Here is a tiny trained network, its code and every weight. The questions are about switching its units off for an input and a class, where a switched-off unit gives its printed mean instead of its output.

import numpy as np


def w(rows, s, z=0):
    codes = np.array(rows[::2]) - 128.0
    scale = np.full(codes.shape[1], s)
    scale[-1] = z or s
    return codes * scale


def f(y):
    return np.maximum(y, 0)


def log_softmax(a):
    a = a - a.max(-1, keepdims=True)
    return a - np.log(np.exp(a).sum(-1, keepdims=True))


def net(x, mask):
    res = np.array(x, float).reshape(1, 7) / 4 @ E
    y = f(res @ A[0][:, :-1].T + A[0][:, -1])
    res = res + np.where(mask, y, B[0][:, -1]) @ B[0][:, :-1]
    return log_softmax(res[-1] @ U[:, :-1].T + U[:, -1])


A, B = {}, {}
E = w([
[143,95,182,113,115,94,117,184,192,150,123,134],'x0',
[128,130,128,128,127,128,129,127,129,127,126,128],'x1',
[129,126,127,128,128,127,128,130,127,128,129,130],'x2',
[124,206,219,58,140,107,170,103,113,55,71,108],'x3',
[120,159,131,111,63,75,193,119,123,95,9,216],'x4',
[154,85,109,165,167,108,174,122,157,67,112,92],'x5',
[105,95,83,66,131,126,81,98,164,89,119,180],'x6',
],0.012)
A[0] = w([
[100,197,188,42,105,153,45,126,79,210,160,155,34],'n1',
[129,120,157,95,185,158,65,116,136,118,202,42,5],'n2',
[124,180,213,52,158,131,127,101,122,58,124,81,20],'n3',
[133,99,231,71,130,101,100,198,251,129,133,94,39],'n4',
[136,156,209,169,141,133,160,143,79,147,131,76,52],'n5',
[115,104,99,7,157,139,50,72,189,52,139,146,3],'n6',
[115,182,52,109,155,153,120,39,2,59,147,75,45],'n7',
[132,87,127,165,182,121,169,117,192,10,134,63,45],'n8',
],0.014,0.0049)
B[0] = w([
[159,102,100,62,172,129,118,73,141,56,117,33,231],'n1',
[115,143,88,136,74,88,167,137,125,114,67,193,247],'n2',
[122,84,20,160,99,123,108,138,139,153,136,167,239],'n3',
[122,116,234,117,176,185,96,110,129,155,154,209,223],'n4',
[111,171,137,189,100,101,164,175,110,150,143,80,206],'n5',
[123,185,143,211,94,102,184,185,93,165,142,62,239],'n6',
[130,105,247,110,170,167,93,133,156,158,152,202,240],'n7',
[150,122,99,39,155,136,97,71,126,77,122,37,228],'n8',
],0.014,0.016)
U = w([
[134,116,197,110,168,167,107,129,140,158,159,167,2],'0',
[165,125,117,75,157,136,123,92,125,94,130,56,8],'1',
[132,179,152,174,124,127,160,186,95,168,177,54,217],'2',
[111,182,134,70,65,94,187,113,120,75,5,220,254],'3',
[130,25,10,167,132,159,60,149,155,197,216,140,172],'4',
],0.012,0.0024)

Each question gives the input, the list of numbers given to net, and the class t.
The units are the neurons (one row each of A and B). Each row of codes is followed by its name. A weight is (code - 128) times the scale printed after its matrix; where a second scale follows, it is the last column's (A, B and U).
mask holds one flag per neuron, in row order. A switched-off neuron (its flag False) gives its mean, the last column of its row in B, instead of its output. The means were averaged over made-up inputs and are rounded, as every weight is.
A unit's drop is (log p(t) with every unit on - log p(t) with that unit switched off) / (log p(t) with every unit on - log p(t) with every unit switched off).
The circuit of an input: a set's keep is (log p(t) with only the set's units on - log p(t) with every unit switched off) / (log p(t) with every unit on - log p(t) with every unit switched off). Starting from all 8 units, units are removed one at a time, each time the one whose removal leaves the highest keep (on an exact tie, the one counted first), for as long as the keep stays at least 0.8.
units of the circuit, in order: the units of the circuit, biggest drop first
unit that matters most: the unit with the biggest drop
top k neurons: the k neurons with the biggest drops, biggest first
drop when u is switched off: that unit's drop, to one decimal
input [0,-3,-2,-4,3,-6,-4], class 1: unit that matters most : n3
input [-7,-8,5,-7,5,2,8], class 2: top 3 neurons : n6, n3, n4
input [-4,4,-2,-5,-6,-4,-6], class 2: top 3 neurons : n3, n5, n8
input [6,-7,3,6,0,6,-3], class 0: top 2 neurons : n4, n1
input [-7,1,7,6,6,-2,-5], class 0: top 3 neurons : n7, n2, n6
input [-6,8,2,8,0,5,-4], class 4: top 2 neurons : n3, n4
input [0,4,-8,-7,6,1,7], class 2: top 3 neurons : n3, n2, n6
input [-1,8,-3,-6,2,-7,-2], class 1: top 2 neurons : n3, n1
input [-7,7,4,0,-8,-2,5], class 3: top 2 neurons : n2, n4
input [0,-5,-7,0,-6,-3,-5], class 3: top 2 neurons : n2, n6
input [-8,-7,8,3,-4,7,2], class 0: top 2 neurons : n7, n1
input [5,0,7,1,3,-3,-2], class 0: top 2 neurons : n2, n4
input [-4,0,-2,4,-6,-7,-7], class 1: top 2 neurons : n1, n6
input [2,7,-1,7,6,-5,-7], class 2: units of the circuit, in order : n5
input [6,8,0,-1,-2,-8,-2], class 1: top 2 neurons : n1, n7
input [-5,-1,-1,7,-2,-7,6], class 1: top 3 neurons : n1, n4, n5
input [-1,4,4,-4,-5,-3,4], class 3: units of the circuit, in order : n2, n3
input [-5,2,-1,7,3,7,7], class 1: top 3 neurons : n8, n5, n4
input [0,-2,6,7,7,5,8], class 2: drop when n6 is switched off : 0.9
input [-2,7,-8,6,-1,-5,6], class 2: drop when n6 is switched off : 2.8
input [-1,-1,-1,6,5,-4,6], class 2: drop when n2 is switched off : 0.3
input [-2,0,-7,5,-3,-7,-1], class 1: drop when n2 is switched off : 0.0
input [-8,-1,-8,6,-5,-3,6], class 0: units of the circuit, in order : n7
